array([[-0.58,  0.62,  0.24,  0.45, -0.11, -0.61, -0.49],
       [ 0.44, -0.44, -0.56,  0.62,  0.13, -0.50, -0.55],
       [-0.36, -0.27,  0.57, -0.17,  0.28,  0.50,  0.30]]) ⇒ 0.44

array([[ 0.54, -0.69,  0.30,  0.05, -0.33],
       [-0.34,  0.21,  0.28,  0.19,  0.02],
       [-0.26,  0.02, -0.28, -0.40, -0.33]]) ⇒ -0.34

array([[-0.27, -0.30,  0.35, -0.04,  0.60, -0.03,  0.02],
       [ 0.27,  0.39, -0.35, -0.04, -0.69, -0.06,  0.26],
       [ 0.13,  0.25, -0.43, -0.04, -0.60, -0.05, -0.14]]) ⇒ 0.27

array([[-0.02,  0.02, -0.04, -0.07],
       [ 0.52, -0.11,  0.33,  0.22],
       [-0.34,  0.23,  0.06, -0.04]]) ⇒ 0.52

array([[ 0.40,  0.55,  0.16,  0.10,  0.16],
       [-0.62, -0.21, -0.11, -0.06, -0.27],
       [ 0.51,  0.49,  0.10,  0.17,  0.20]]) ⇒ -0.62

array([[-0.20,  0.23,  0.58,  0.00, -0.48],
       [ 0.20, -0.52, -0.45, -0.18,  0.49],
       [-0.09, -0.53,  0.37,  0.04,  0.23]]) ⇒ 0.20
---
array([[ 0.18, -0.04,  0.02,  0.46, -0.07, -0.18],
       [-0.03,  0.04,  0.60, -0.02,  0.11, -0.02],
       [ 0.00, -0.09, -0.03, -0.06, -0.06, -0.02]]) out -0.02

array([[ 0.11,  0.48,  0.58,  0.08, -0.11,  0.30,  0.00],
       [ 0.67,  0.30,  0.14,  0.25,  0.14, -0.01, -0.20]]) out 0.00

array([[ 0.08, -0.09,  0.12,  0.15],
       [-0.51, -0.37, -0.12, -0.22],
       [ 0.21,  0.25, -0.21, -0.29]]) out -0.22

array([[ 0.52,  0.11, -0.34, -0.12, -0.06],
       [ 0.19, -0.01,  0.17,  0.12,  0.12]]) out -0.06

array([[-0.03, -0.57,  0.03, -0.48, -0.06, -0.07],
       [-0.01,  0.19, -0.01, -0.49,  0.10,  0.05]]) out -0.07

array([[ 0.06, -0.25, -0.22,  0.45,  0.14],
       [-0.17, -0.25, -0.22, -0.65, -0.06],
       [ 0.01, -0.03, -0.31,  0.54,  0.41]]) out -0.06

array([[ 0.16, -0.20,  0.08, -0.39, -0.43,  0.24,  0.57],
       [-0.27,  0.09, -0.13,  0.29,  0.05, -0.12, -0.34],
       [ 0.36, -0.12, -0.03, -0.09, -0.08, -0.51,  0.07]]) out -0.34
---
(8536, 6634, 7916, 2442, 7818) >> 7818, 8536
(200, 209, 965, 468, 264, 90, 713) >> 713, 200
((5333, 3955, 5306, 5451, 4115, 4719), (3098, 6125, 2863, 4494, 7901, 4757)) >> 4719, 3098
(5074, 4400, 3849, 8006, 1409) >> 1409, 5074
((4904, 9472, 2096, 6377), (2887, 6031, 4114, 3120)) >> 6377, 2887
(5129, 6478, 3560, 2317, 4585, 1140, 8232) >> 8232, 5129
(53, 87, 20, 71) >> 71, 53
(-29, 43, -30, -36, -18, -11, -21) >> -21, -29
(-664, -596, 11, 818, -704, -536) >> -536, -664
---
[631, 268, 608, 164, 430, 754, 835] >> 835, 754

[9415, 1194, 4298, 5164, 7604, 6117] >> 9415, 7604

[5470, 7063, 1904, 8602, 7046] >> 8602, 7063

[72, 3, 65, 91] >> 91, 72

[[-949, -172, 515, 901],
 [-335, -25, 454, 57]] >> 901, 515

[[840, 813, 244, 545, 760],
 [670, 642, 525, 375, 545]] >> 840, 813

[-32, -4, 26, -12, -29, 0, -24] >> 26, 0
---
[-.16 -.28 -.04 -.17 -.54 -.63 -.20] out -.04
[ .54  .36 -.56  .16  .18  .62  .45] out -.56
[ .10 -.41 -.69 -.23 -.51  .58 -.49] out -.69
[-.30 -.03  .10 -.08 -.50 -.42  .64] out .10
[ .08 -.54  .17 -.01 -.07 -.39  .63] out .17
[ .11  .56 -.04  .19  .13 -.01  .01] out -.04
---
array([[ 0.19, -0.65,  0.26, -0.05,  0.32,  0.11],
       [ 0.43, -0.48,  0.19, -0.06,  0.47,  0.05],
       [ 0.19, -0.17,  0.15, -0.05,  0.10,  0.06]]) --> 0.19

array([[-0.53, -0.23,  0.15, -0.36],
       [-0.27, -0.57,  0.07,  0.27]]) --> -0.53

[-0.52,  0.10, -0.59,  0.04, -0.53] --> -0.52

[-0.12, -0.34, -0.55, -0.06,  0.72, -0.50,  0.18] --> -0.12

[-0.16,  0.40, -0.19, -0.56, -0.27] --> -0.16

array([[ 0.28,  0.47, -0.05, -0.63],
       [-0.01,  0.70, -0.01, -0.02]]) --> 0.28

[ 0.08, -0.02, -0.23, -0.52] --> 0.08
---
71  54  77  57  21  77
53  50  63  47  37  63
40  35  55  66  55  55
==> 77

483  551  896  562  249
 25  375  386  881  396
434  376  415  417  410
==> 249

578  129  730  246  250  426
373  895  231  789  897  526
481  491  451  497  467  474
==> 426

4  2  3  4  5  8  5
4  3  1  3  4  8  8
5  8  4  3  5  2  8
==> 5

  89  -867  -243  -339   329   393   761
  77  -600    25  -260  -266  -365  -991
-246   195  -162  -678  -327   328   385
==> 761

 13  -35   31   30
 13  -37   31   30
 20   42   -9  -29
==> 30

-19  -35  -30   25  -38   24
 15  -33    5  -23   19  -15
-50   11   -3    6   -9   -1
==> 24
